Each row is followed by its class.
-160,-271,182,37,64,65,-42,53,238,-164,214,-76,-403,-40,-223,159,-18,-10,-108,316,-198,-57,27,84,-107,-89,-626,-130,34,-144,63,-74,-189,-22,325,-156,-283,306,166,110,-240,138
tukiv
166,206,-99,-117,167,-266,238,-398,-55,-36,29,384,39,280,131,157,34,130,141,-26,26,0,-295,51,-10,-99,38,-157,142,-254,37,-135,153,29,140,16,-105,131,3,142,-430,304
rusub
-47,84,-134,-13,-17,292,26,106,161,333,33,-188,53,201,-80,-354,-265,-140,-42,-233,374,212,185,-3,224,218,-180,114,220,351,-83,-114,-409,-5,189,-68,-32,139,214,-322,259,-335
pumu
-90,25,7,-96,-62,-172,-99,91,336,177,-358,124,-302,-112,-66,115,31,115,51,-20,-139,-4,-47,166,88,264,-315,179,242,-75,177,42,-42,-13,-119,72,-237,-2,-76,-36,279,94
nepum
-63,-5,8,-70,-155,-102,59,-133,52,-198,70,37,-69,13,39,254,49,-153,-19,58,-215,-54,-86,-39,-121,-71,157,141,20,-243,27,124,5,68,-9,180,126,-137,-5,-109,38,-78
Ziva
23,-245,172,-37,-89,-163,-153,-66,5,48,168,-224,-209,-29,-253,60,199,111,-131,31,-253,286,61,91,159,130,-2,230,-42,-297,-117,-40,-95,-118,-15,93,-262,30,32,-112,-49,93
sipid
-199,-36,-63,143,129,27,-519,-105,-162,-309,455,106,-74,79,-136,-262,-63,-75,-507,54,-61,-103,125,-47,169,-80,-63,-226,-108,-60,184,-15,-14,37,-73,-142,61,-47,-10,189,-480,-232
sipid
65,-81,-153,278,-9,-201,-110,-281,212,21,238,191,-38,-349,-57,215,284,595,260,672,-209,-184,93,-153,-251,44,-66,201,48,-108,250,-85,35,74,-234,-73,-106,-209,-7,208,168,114
pumu
331,-179,-113,340,169,64,133,-185,157,478,-8,18,-160,-247,-270,-42,216,385,232,23,-208,89,185,-174,-322,127,222,-85,293,200,378,-256,215,25,251,19,132,232,32,-137,-33,-33
Kema
170,-79,108,5,-131,-118,-24,-224,14,84,93,-149,-22,149,459,197,-201,-16,210,219,-126,119,-37,32,-279,1,-79,173,165,-97,374,-100,22,-48,-336,86,88,430,123,-9,29,65
Lod
-219,-30,-40,123,157,166,-106,177,292,-150,-270,130,-386,-32,-203,-234,-10,-85,-80,30,-96,-77,21,108,341,198,-535,81,363,-83,-174,156,-120,-219,42,-23,-80,20,0,-349,83,17
Lod
-476,6,-50,-251,98,70,-80,132,-160,-162,-68,-143,-96,50,-328,-388,93,-218,-304,564,-192,226,18,69,-163,123,-58,-71,-78,-418,111,87,104,-117,-94,-212,-47,4,419,-58,115,-137
nepum
-313,56,10,88,52,-383,131,-65,340,-70,-193,46,-222,180,-107,-101,-213,-176,-19,-219,-263,-215,-127,62,-183,561,-231,531,-76,4,263,214,-302,124,31,95,143,-270,109,-159,69,-3
pumu
11,276,-327,-218,-157,223,-208,-14,-597,-194,-146,103,111,-144,147,-25,263,258,-379,174,232,78,56,290,172,-452,19,169,91,-187,-198,-204,-35,-90,-6,-149,9,181,-104,-46,-435,-231
rusub
-136,272,-86,-145,-108,-109,82,-55,-227,96,-69,462,-343,-90,61,53,130,330,47,380,-173,5,-260,162,-241,19,139,224,-17,-386,92,72,140,60,368,-27,-375,-6,-113,68,-121,-91
bapof
-70,-280,57,21,257,14,140,-314,251,203,9,283,-87,-60,11,8,227,6,434,418,-262,-337,172,-28,-498,149,-147,161,-197,-306,87,433,-42,-23,58,-103,84,9,371,-82,-84,117
Kema
118,-163,-38,246,317,142,-84,-87,-74,38,300,-287,53,-450,-245,4,438,155,-53,396,-553,198,20,-61,-358,-2,-20,-542,71,-206,-99,-323,256,-88,-59,-208,-154,-13,437,342,160,76
Ziva
-64,211,-47,-321,39,50,93,-51,-68,-440,-170,-105,-148,167,-92,102,95,-263,10,45,105,52,-218,233,-28,111,167,254,86,-143,32,-154,-187,-73,218,79,59,45,-38,-168,104,-8
rusub
-163,303,-124,-75,-75,82,-40,-188,120,-184,197,123,-344,217,-229,275,-300,51,-74,522,212,28,-350,151,218,-59,-284,-60,387,-65,80,-227,7,-101,101,49,-325,-84,13,-85,67,-33
pud
99,-19,-30,246,-32,-180,136,-290,315,180,-15,-96,-534,107,-439,13,113,-97,90,659,-277,241,-171,190,-323,373,-390,102,305,-200,438,-93,103,-60,27,-123,196,305,134,-204,55,376
nepum
-458,276,-244,-268,-234,89,5,-198,332,26,-479,187,-388,259,-165,-159,16,-366,378,101,-14,-296,-116,107,-154,365,-337,728,52,77,444,279,-440,91,202,146,254,-148,131,-363,174,105
Kema
-20,231,121,59,9,-39,-14,-346,-418,-18,237,410,-65,-65,237,-140,-145,256,-127,-12,63,-11,-234,-148,-52,-326,106,-107,-186,65,108,-93,107,60,-213,-30,67,141,149,146,-535,50
rusub
-101,409,-148,-273,-128,-590,209,-56,273,53,-47,305,-31,-97,-205,-12,134,-137,20,180,114,86,7,315,-12,223,-82,352,-7,-73,-188,96,-286,405,180,130,56,-691,-277,-126,-129,-335
nepum
48,140,123,-63,-11,44,-355,292,-73,-237,-348,-53,172,93,270,115,-172,-26,-160,44,131,-45,-255,-110,137,-202,-109,125,303,-273,-28,-6,158,132,-466,19,155,275,127,-305,5,-97
sipid
-233,54,98,75,56,45,59,105,290,-113,-405,-68,-535,-213,-222,226,41,41,-54,388,-239,-159,-278,-43,-176,98,-130,-124,235,45,30,-118,-273,101,-372,70,-162,172,275,-125,-35,78
tukiv
-18,-202,-246,80,-107,-156,67,-251,163,125,25,-160,-96,95,-230,-71,-81,106,49,-209,-219,177,-75,58,88,170,-65,-5,78,-7,-66,-57,57,-354,221,205,-38,51,88,115,313,180
pumu
63,156,-57,39,56,184,-448,176,-101,-21,-29,-259,195,304,183,51,-156,50,-59,-88,436,10,-351,116,371,198,-91,309,450,-8,-182,-143,-579,133,-493,-145,-74,-227,-22,-188,200,-184
nepum
-179,315,-44,0,-340,-264,-143,-394,-167,-86,40,211,-323,82,63,86,-297,208,-21,91,162,374,48,124,-78,-107,-102,298,209,-21,-59,-8,-102,-88,-328,104,-109,584,185,88,-41,-66
pumu
-150,389,-286,-55,-52,-147,87,-153,-188,-90,-197,174,-278,55,-252,-2,76,310,-198,661,-28,-26,-161,198,170,-25,-10,-144,-15,-12,336,-267,-35,-113,-37,-249,-3,249,-13,94,-41,161
pumu
98,-134,17,-268,45,-309,153,-100,263,-282,26,-7,191,210,-128,255,271,-237,88,-278,365,-158,264,247,21,75,-4,13,-206,-196,-154,170,-119,193,307,55,264,55,-3,234,-289,-14
bapof
-117,340,53,218,79,291,-377,-154,-788,-82,458,-38,70,29,47,-156,-18,151,-274,-67,-14,-104,-215,-37,62,-219,63,96,75,-81,36,-161,-106,-248,-170,-255,134,36,277,58,-220,345
bapof
57,29,181,-272,-95,-208,524,-326,202,28,172,483,-119,-32,165,34,46,-42,400,142,19,-200,-23,76,-170,-166,1,42,-315,-120,9,342,-208,-34,477,88,-5,94,129,-54,-385,33
bapof
-84,-168,-49,-110,41,-37,-36,-262,-240,-90,344,25,156,54,-198,-170,327,-103,-321,581,-315,169,-18,-108,-156,-193,-18,-426,-210,-547,295,173,-130,61,-139,-166,268,5,305,-70,-408,-56
Ziva
7,-97,-14,-39,-126,-128,78,132,131,460,-42,26,-61,136,-131,74,122,190,138,324,-96,2,-13,23,-6,479,-410,211,314,-378,436,300,247,-160,-136,46,-42,50,216,-124,142,286
Lod
-324,289,8,-199,-340,-140,44,-70,81,155,-209,198,-58,73,111,217,51,-234,-32,-130,178,-10,189,-62,82,21,-226,174,140,-71,-110,247,169,280,-318,52,486,-27,117,-176,223,-181
Lod
122,142,-24,63,-255,-43,139,-174,81,253,128,223,196,138,161,250,224,-167,91,-61,95,24,223,105,-127,106,104,153,-101,-298,-432,325,42,192,355,-124,104,-8,284,-157,-228,-198
Ziva
-400,-189,103,266,-281,370,-104,234,49,217,-33,-286,-104,-239,-284,-139,3,-180,-270,-71,-447,144,-86,-490,-84,19,-245,-120,-114,94,103,301,84,234,-169,-81,98,-139,15,-266,16,-119
sipid
283,38,128,256,120,-85,149,-2,40,318,82,68,35,-150,44,136,-249,189,109,-67,170,138,-101,52,150,24,-10,106,72,60,-138,-60,256,32,211,169,166,128,-184,-150,177,217
bapof
138,65,10,-31,-346,67,-239,139,-374,250,-59,-93,-14,-148,-26,42,130,337,-118,145,78,83,282,56,-11,-59,247,575,281,-231,274,278,-131,-37,-316,-132,224,708,280,-287,-284,-256
pumu
-87,-35,123,154,392,-160,140,217,66,162,357,-146,-81,-144,-183,13,14,-9,-300,402,-352,-79,237,269,-318,221,-40,-77,58,-294,86,-85,-190,18,547,-258,8,-259,343,-248,143,-185
tukiv
96,-180,-32,223,140,71,-271,-12,-89,291,6,-10,-71,-125,269,290,-146,350,100,-212,-105,-140,54,-85,-5,-58,42,126,278,28,-76,-24,292,18,-257,61,-196,322,-131,264,-82,65
sipid
-62,-218,-18,145,265,239,-300,-32,-152,-156,91,-136,30,-72,-92,3,53,225,93,47,-39,-196,93,-126,-116,5,-146,515,159,-46,-48,-55,-440,-133,-267,-167,-145,190,165,5,99,111
pud
-124,-191,90,-110,102,191,-7,289,239,-332,-175,-338,-96,-84,-466,-242,175,-292,-246,-177,-408,29,-232,122,-118,-33,7,-525,91,-390,386,160,105,-155,69,-72,-233,23,552,69,94,348
pud
-311,332,-287,-166,-214,179,90,-92,-24,58,155,21,56,-30,-384,-369,-144,15,-257,-55,260,388,-42,120,55,139,-159,178,134,-79,250,-7,-128,95,82,-206,-89,102,83,57,-167,-401
nepum
-206,-56,-5,-7,-182,78,-82,102,77,214,433,-291,185,-142,-328,-95,-116,29,-257,-100,-100,-60,254,-125,169,-160,51,-59,12,-247,433,154,353,-16,-34,149,194,-6,296,80,1,153
bapof
-107,166,34,294,-100,265,-36,-258,-272,186,151,13,-86,2,-334,-185,-110,170,-141,-161,-21,105,-46,-114,-411,20,183,208,-166,6,367,-43,3,-129,245,-25,26,140,609,-189,138,280
pud
-49,142,27,36,-154,69,-101,90,-198,231,269,327,-174,108,96,135,182,159,100,701,14,-238,38,-171,250,81,-403,152,153,-6,-191,403,-387,47,-555,-79,-180,-343,-128,-204,-4,-198
Lod
-114,176,-74,-123,-21,-119,-2,-47,409,106,-115,66,-87,269,203,116,45,103,344,-49,26,-78,-77,155,414,241,-409,110,139,-185,-205,40,-134,215,98,25,-157,-220,-197,-14,248,-78
kitog
-16,203,-231,36,405,-282,241,-366,66,352,76,201,35,78,-467,-373,159,110,210,841,-111,26,-4,-78,-86,483,209,211,-104,-159,190,-69,32,57,-170,-158,364,-303,-85,-221,133,-105
nepum
-138,-87,22,248,290,-7,-183,-57,-31,33,188,-81,-251,-67,-94,-343,82,4,-181,123,-355,44,26,29,113,212,-217,-217,-28,2,184,-134,39,-116,-173,-53,64,-228,-97,93,106,248
nepum
-28,82,-60,480,-52,-227,-81,-27,-122,180,412,-37,-228,-255,-791,-180,-71,296,-448,332,-239,412,105,-230,-197,258,-35,-218,18,189,166,-294,270,-112,32,-17,-9,267,224,108,146,34
kitog
-8,-203,2,365,277,35,-87,-111,-36,-299,-71,37,-100,-220,-255,-249,190,295,-19,-294,-49,-32,67,-190,-70,164,183,136,-184,76,-35,-322,305,-173,96,-133,180,406,137,351,16,359
nepum
63,65,124,245,65,-84,27,-496,-304,-127,272,106,-88,-45,146,-30,36,106,-152,113,-119,326,-311,-59,-214,12,163,-167,-20,-97,32,-335,64,-151,-150,-33,42,176,59,8,-438,248
bapof
109,27,-35,-91,211,4,-120,65,-164,46,55,-78,166,-137,-301,-160,13,-34,45,21,99,-215,-34,135,-336,252,548,276,-322,42,164,74,103,-20,192,180,108,-528,-39,14,88,-213
pud
-447,378,-37,-359,23,-123,-24,-34,21,-78,67,161,-45,215,-146,97,-229,-137,-124,312,137,-522,-58,131,25,-191,-43,-27,-377,-275,-16,-51,418,196,265,-59,109,-347,-4,202,-274,-168
Ziva
-133,85,22,-166,-64,-82,33,-110,-225,-272,47,-23,-311,42,-83,395,166,205,-133,182,-66,-21,35,202,178,-169,1,55,-31,-185,-107,-313,94,-148,228,25,-128,151,-204,162,-144,161
tukiv
-89,-2,77,191,396,172,-176,65,14,224,45,163,-113,126,-55,-207,-155,53,-20,-148,335,-17,-15,-81,459,173,-138,-177,278,45,-338,131,42,-25,-276,117,15,-133,-30,-217,126,273
kitog
93,324,15,55,-84,26,-51,-116,-380,-38,217,130,-32,132,28,-343,-138,28,-223,-314,73,175,-98,131,-10,-108,68,322,95,-52,-11,-138,-435,-143,-86,-44,-229,147,145,-124,-224,148
Ziva
-143,207,-98,43,-338,-173,53,-146,12,8,158,-34,-74,77,-214,54,-76,12,-120,586,-166,-65,-74,184,-422,23,94,-120,-146,-251,457,266,137,-31,1,-42,58,-184,301,15,-34,-255
bapof
-77,137,-134,-191,-32,104,-117,-172,-159,-424,360,142,14,-12,101,4,-6,108,-65,68,59,-164,1,102,124,-292,103,75,-19,-133,125,-237,136,-78,98,-162,-95,112,-110,462,-213,-154
tukiv
152,-144,55,538,-112,86,-348,44,-92,-129,266,-76,-192,-81,-66,-31,122,437,-66,-196,-65,58,104,-34,-119,171,-243,248,156,-102,82,88,-154,-115,-163,-31,-229,322,66,155,-83,204
sipid
200,-11,100,218,149,-469,-41,9,-202,-114,-93,321,-311,-31,-182,15,115,413,-191,372,-296,-16,-183,-51,-163,18,46,178,405,-397,407,-200,354,-253,-304,-40,118,475,280,-8,82,610
tukiv
-196,41,-95,239,17,-77,-17,-182,19,311,167,297,-262,-1,-97,166,184,168,160,275,-158,-64,-48,100,82,423,-453,173,-21,41,-386,310,-527,11,243,-159,-275,-456,-248,-58,27,-76
bapof
-31,-159,-12,50,-177,477,-460,-178,-315,-231,569,-214,94,182,-19,-89,170,-9,-267,-157,-209,65,-152,-151,7,-349,63,68,211,-474,163,-55,-83,-246,-103,-103,-239,-136,375,-31,72,270
nepum
-122,-206,48,71,-14,-7,-79,-232,-107,38,303,-129,213,23,184,-197,94,-40,-211,-319,-148,279,115,52,-200,165,22,-173,-202,-399,138,203,-56,-124,32,48,141,-28,276,-17,-50,67
sipid
-475,-119,-60,-106,-33,293,-348,-16,10,-116,63,-130,-109,90,-276,-233,186,-260,-354,311,-261,2,-37,-178,-122,172,-418,51,-161,-273,238,231,-224,127,-456,-61,-73,-234,509,-60,275,-136
sipid
-123,210,-52,121,27,55,-148,-98,-502,-526,-61,1,-160,57,-77,-219,-262,-32,-335,-55,172,129,-191,142,-68,-286,144,-54,-203,175,-400,-72,-407,-158,-284,50,-112,361,29,164,-304,-104
bapof
66,109,136,208,128,-154,-433,-34,197,-130,-193,-23,-167,209,-360,-312,-272,-3,-35,58,272,-21,-270,-1,487,154,-37,251,241,-151,-317,125,-147,32,-899,171,316,-22,-152,-351,-113,-64
tukiv
-32,144,48,-1,144,76,-148,18,93,12,41,207,-107,322,54,-167,-262,-58,-17,-253,13,-83,-124,174,444,-120,-341,37,129,-316,-171,152,52,-68,377,64,-83,-19,160,-224,140,133
pud
-478,178,-29,-338,-341,-149,-2,-83,-163,-305,207,151,-271,-2,-43,17,9,-43,-484,121,29,229,-2,161,141,-98,-236,179,29,-301,35,-196,-103,-132,84,-21,-160,85,134,45,9,29
pud
-339,52,55,-312,-148,89,84,52,-13,247,82,-198,-122,53,-328,-345,-125,-84,-214,453,-178,-72,-3,140,-261,-160,593,-233,-355,-452,557,224,164,-29,173,-63,-92,-110,403,-204,-248,-101
rusub
-52,78,57,370,14,-97,-175,22,18,-239,193,-203,-41,288,-292,-78,-90,-37,-196,-410,13,-107,67,-14,33,143,23,246,126,102,-25,-72,-589,-104,-102,97,34,-365,238,-292,389,285
Kema
163,-24,-51,121,56,-109,97,-281,-217,269,226,53,-245,198,-20,-57,73,199,224,-60,-124,24,218,111,-259,49,-68,370,218,21,78,33,-256,-216,221,67,-74,152,191,-105,-21,168
rusub
-76,-90,-54,-123,266,-67,-72,-140,92,41,113,475,-146,-144,-176,-79,56,291,-115,253,-40,46,-151,-117,6,-77,-217,-278,-101,-129,-15,-20,107,233,-18,81,-442,-243,44,248,-78,-233
rusub
134,17,93,228,119,-1,-33,-110,-152,-44,190,28,-71,-93,-139,-174,181,-167,-363,445,-184,101,0,-11,-190,-66,26,-110,46,-165,133,72,-132,176,-309,-196,331,49,153,-340,-426,-208
bapof
-253,-22,107,-203,243,-142,196,-134,-183,234,90,385,-153,-10,-95,-138,248,185,-49,289,-396,-11,-98,-127,-109,181,-180,161,-175,-428,-78,187,-139,45,-143,-45,-216,-298,228,-62,108,-48
tukiv
-23,-99,98,275,186,-5,-314,-162,-155,-36,509,-108,194,-60,22,-268,-6,-76,-309,-37,-101,116,140,-69,-263,78,94,-201,-171,-101,-243,-27,-123,-54,-351,-108,-91,-333,99,56,-139,-77
pumu
-87,275,7,-304,-217,-14,165,156,122,-275,-200,28,-120,138,35,304,133,-238,-58,14,-134,104,-214,100,189,25,-214,-205,260,-211,-32,-20,156,9,301,175,-25,-75,7,-227,59,-176
Kema
370,88,42,84,-67,-109,-153,243,-243,86,-106,-35,78,199,-23,247,-115,109,-52,382,79,137,-268,259,215,24,35,-17,299,-30,-223,185,-187,-120,-256,-91,-336,-10,56,-147,-100,-127
tukiv
222,-90,-71,-185,-160,39,-37,37,298,69,-126,28,-101,-110,-175,165,64,178,-21,85,281,-13,175,25,393,-348,-246,67,161,-23,-136,-110,252,253,-157,33,24,423,-225,56,-294,-319
rusub
-525,441,-80,-244,-229,38,72,-149,266,-297,-383,153,-141,190,-212,-11,200,-286,126,48,313,-11,25,4,124,237,-256,99,3,70,-14,260,-205,328,-298,-124,161,-377,-139,-133,-121,-319
nepum
-100,76,-1,200,58,199,-447,-9,-91,-359,-224,-35,-22,-82,69,-32,76,-28,-280,208,18,25,-54,-56,6,-37,-190,-230,214,-145,8,-19,99,-43,-648,-124,264,253,213,-102,-32,-121
pud
-9,162,-91,155,150,281,-258,20,-431,39,-10,131,260,162,408,-79,-17,-2,-47,-331,292,-170,-86,-88,111,63,-6,134,-103,178,-274,-55,-3,60,-30,-76,155,-75,-38,123,-174,102
nepum
101,42,-113,-47,-66,156,-151,153,6,-141,-221,-401,60,-106,-582,-258,98,-130,-210,267,-210,319,-76,102,-228,46,216,87,193,-266,526,117,-72,-27,-245,57,-20,309,482,-224,-104,-48
nepum
17,-34,-156,-336,-134,-8,-138,412,246,-31,-282,-20,-292,-67,-334,-118,233,51,-20,325,14,-163,-43,398,128,-17,-34,-2,-16,-222,34,212,-63,120,248,9,-345,-245,-59,82,131,-350
rusub
233,-233,2,93,137,-232,105,-192,246,323,247,158,52,-138,-95,41,-9,29,153,32,50,115,109,3,-38,173,194,76,39,213,-237,204,-374,189,-182,100,-191,-238,18,-29,-13,-186
kitog
-56,176,28,-58,325,40,-74,-188,-292,395,301,123,-1,86,59,-276,-113,175,-129,-76,123,-26,129,121,131,-96,3,-51,90,-260,45,-226,85,-88,25,-195,197,263,274,-7,-19,165
Lod
430,241,152,265,-18,18,-125,-53,-143,-274,45,7,74,178,-19,-206,146,-205,105,-203,-22,61,-60,202,-225,145,488,425,132,-336,-89,232,-308,-176,-93,-23,144,293,459,-397,-74,264
Kema
-385,-25,-46,-108,1,-65,33,-104,-170,55,-42,-66,-24,58,-165,-385,-122,-132,-411,-226,-20,193,37,119,-253,248,71,-288,-448,-100,126,168,-105,-129,38,56,121,-2,214,67,-37,-113
pumu
